[[-37  -8]
 [ -6 -36]
 [-22  50]]
->
[-37 -36]

[[ 15 -25 -26  -9   7]
 [ 23 -56   7 -22 -16]
 [ 12  18  24  50 -36]
 [ 37  35  68 -31 -34]
 [ 38  29  11   5   6]]
->
[ 15 -56  24 -31   6]

[[-64  15 -25  21]
 [-57  33 -33  24]
 [ 22   4  22 -26]
 [  3  15 -43  26]]
->
[-64  33  22  26]

[[  7  25   9  27  44]
 [-19 -22  -9 -33  61]]
->
[  7 -22]

[[-34  26 -58]
 [ 16  -5  59]]
->
[-34  -5]

[[ 12 -40]
 [ 23  60]]
->
[12 60]

[[-19 -11 -58   2  -4]
 [-54 -68 -43 -13 -23]]
->
[-19 -68]
---
[[ 14  14  13  11]
 [ -3   5  -2 -13]
 [ 13 -26  26 -60]
 [  0   3   0   1]]
->
[[  5  -2]
 [-26  26]]

[[  8   8 -25 -41 -28]
 [-24 -49   1  23  10]
 [-35 -45  -1 -44  -5]]
->
[[-49   1]
 [-45  -1]]

[[ 49  18 -33  32]
 [-31  31  17  31]
 [-35 -39  21  34]
 [ -7  -6  38  -4]]
->
[[ 31  17]
 [-39  21]]

[[ 47 -38  47]
 [ 53 -37  50]
 [ 70 -28  51]]
->
[[-37  50]
 [-28  51]]

[[ 65 -52 -33 -18   4]
 [ 35  13   3  14  -4]
 [ 35   0   1   5   1]]
->
[[13  3]
 [ 0  1]]

[[-32  15  10  -3  14]
 [-59  28  18  -5  27]
 [ -5   2   2   0   2]
 [ 27 -13  -8   2 -12]
 [ 13  -6  -4   1  -6]]
->
[[28 18]
 [ 2  2]]

[[  9  14  43]
 [  8  12  49]
 [  4  49 -10]]
->
[[ 12  49]
 [ 49 -10]]

[[ 63  16 -13 -33 -32]
 [  5 -53   7 -13  39]
 [-25  23 -35  13  36]]
->
[[-53   7]
 [ 23 -35]]

[[ 19   7 -22  17]
 [ 18 -29 -21  -3]
 [ 43  28 -31  -4]
 [ 59  29 -29  -4]
 [ 47  38 -59  -2]]
->
[[-29 -21]
 [ 28 -31]]
---
[[ 23  19  -5  43 -41 -12   2  -5  68 -24 -28 -15 -17   6  -4]
 [ 18  39  -6  33 -24  15 -24 -22  50  14  14  -7   2   6 -32]
 [  5  36   2  21 -25 -13   7  12  66 -34  -5   8 -16   0   9]]
->
[[ -4  23  19  -5  43 -41 -12   2  -5  68 -24 -28 -15 -17   6]
 [-32  18  39  -6  33 -24  15 -24 -22  50  14  14  -7   2   6]
 [  9   5  36   2  21 -25 -13   7  12  66 -34  -5   8 -16   0]]

[[ 52 -30  44  48 -39  34  24  19  36]
 [ 43 -12  49  26 -35  48  21  23  42]
 [ 26 -16  31  22 -25  33  24  26  26]
 [ 27 -15  28  20 -28  33  26  30  25]
 [ 21 -35  18  27 -38  16  37  46  14]
 [ 23 -17  24   8 -36  28  33  56  15]
 [ 26 -18  21   9 -40  29  36  59  13]
 [ 26 -17  20  12 -36  33  39  56  14]]
->
[[ 36  52 -30  44  48 -39  34  24  19]
 [ 42  43 -12  49  26 -35  48  21  23]
 [ 26  26 -16  31  22 -25  33  24  26]
 [ 25  27 -15  28  20 -28  33  26  30]
 [ 14  21 -35  18  27 -38  16  37  46]
 [ 15  23 -17  24   8 -36  28  33  56]
 [ 13  26 -18  21   9 -40  29  36  59]
 [ 14  26 -17  20  12 -36  33  39  56]]

[[  1  30   2   0   2   4 -31 -29  51]
 [  0  35  -3  -2  -2  -4 -34  -5  54]]
->
[[ 51   1  30   2   0   2   4 -31 -29]
 [ 54   0  35  -3  -2  -2  -4 -34  -5]]

[[22 31 31 39 18 29 18 32 61 67 33 25]
 [30 24 32 30 28 25 28 25 24 16 22 29]
 [21 29 29 45 18 35 22 20 23 23 37 27]
 [29 25 19 46 28 34 31 29 34 29 23 20]
 [27 16 16 41 31 22 25 21 40 16 22 21]
 [39 22 19 32 30 22 19 35 62 36 20 21]
 [22 31 28 34 30 35 28 33 46 54 35 23]
 [40 16 15 31 34 22 30 25 42 15 20 21]]
->
[[25 22 31 31 39 18 29 18 32 61 67 33]
 [29 30 24 32 30 28 25 28 25 24 16 22]
 [27 21 29 29 45 18 35 22 20 23 23 37]
 [20 29 25 19 46 28 34 31 29 34 29 23]
 [21 27 16 16 41 31 22 25 21 40 16 22]
 [21 39 22 19 32 30 22 19 35 62 36 20]
 [23 22 31 28 34 30 35 28 33 46 54 35]
 [21 40 16 15 31 34 22 30 25 42 15 20]]

[[-15  29]
 [-15  25]
 [ -8   0]
 [ -2  34]
 [ -2   0]
 [ 34   0]
 [-24 -52]]
->
[[ 29 -15]
 [ 25 -15]
 [  0  -8]
 [ 34  -2]
 [  0  -2]
 [  0  34]
 [-52 -24]]

[[-16 -10  -6  23 -51  15 -19 -50 -25 -41  -4  40  27 -43]
 [-49  -3  23 -30   1  45 -32 -50  22   7  15 -14 -28  11]]
->
[[-43 -16 -10  -6  23 -51  15 -19 -50 -25 -41  -4  40  27]
 [ 11 -49  -3  23 -30   1  45 -32 -50  22   7  15 -14 -28]]

[[-24 -49   9 -31   3 -35 -22]
 [ 36 -11  10  15 -21 -38  17]
 [-28 -28 -20  56  19  23 -65]]
->
[[-22 -24 -49   9 -31   3 -35]
 [ 17  36 -11  10  15 -21 -38]
 [-65 -28 -28 -20  56  19  23]]
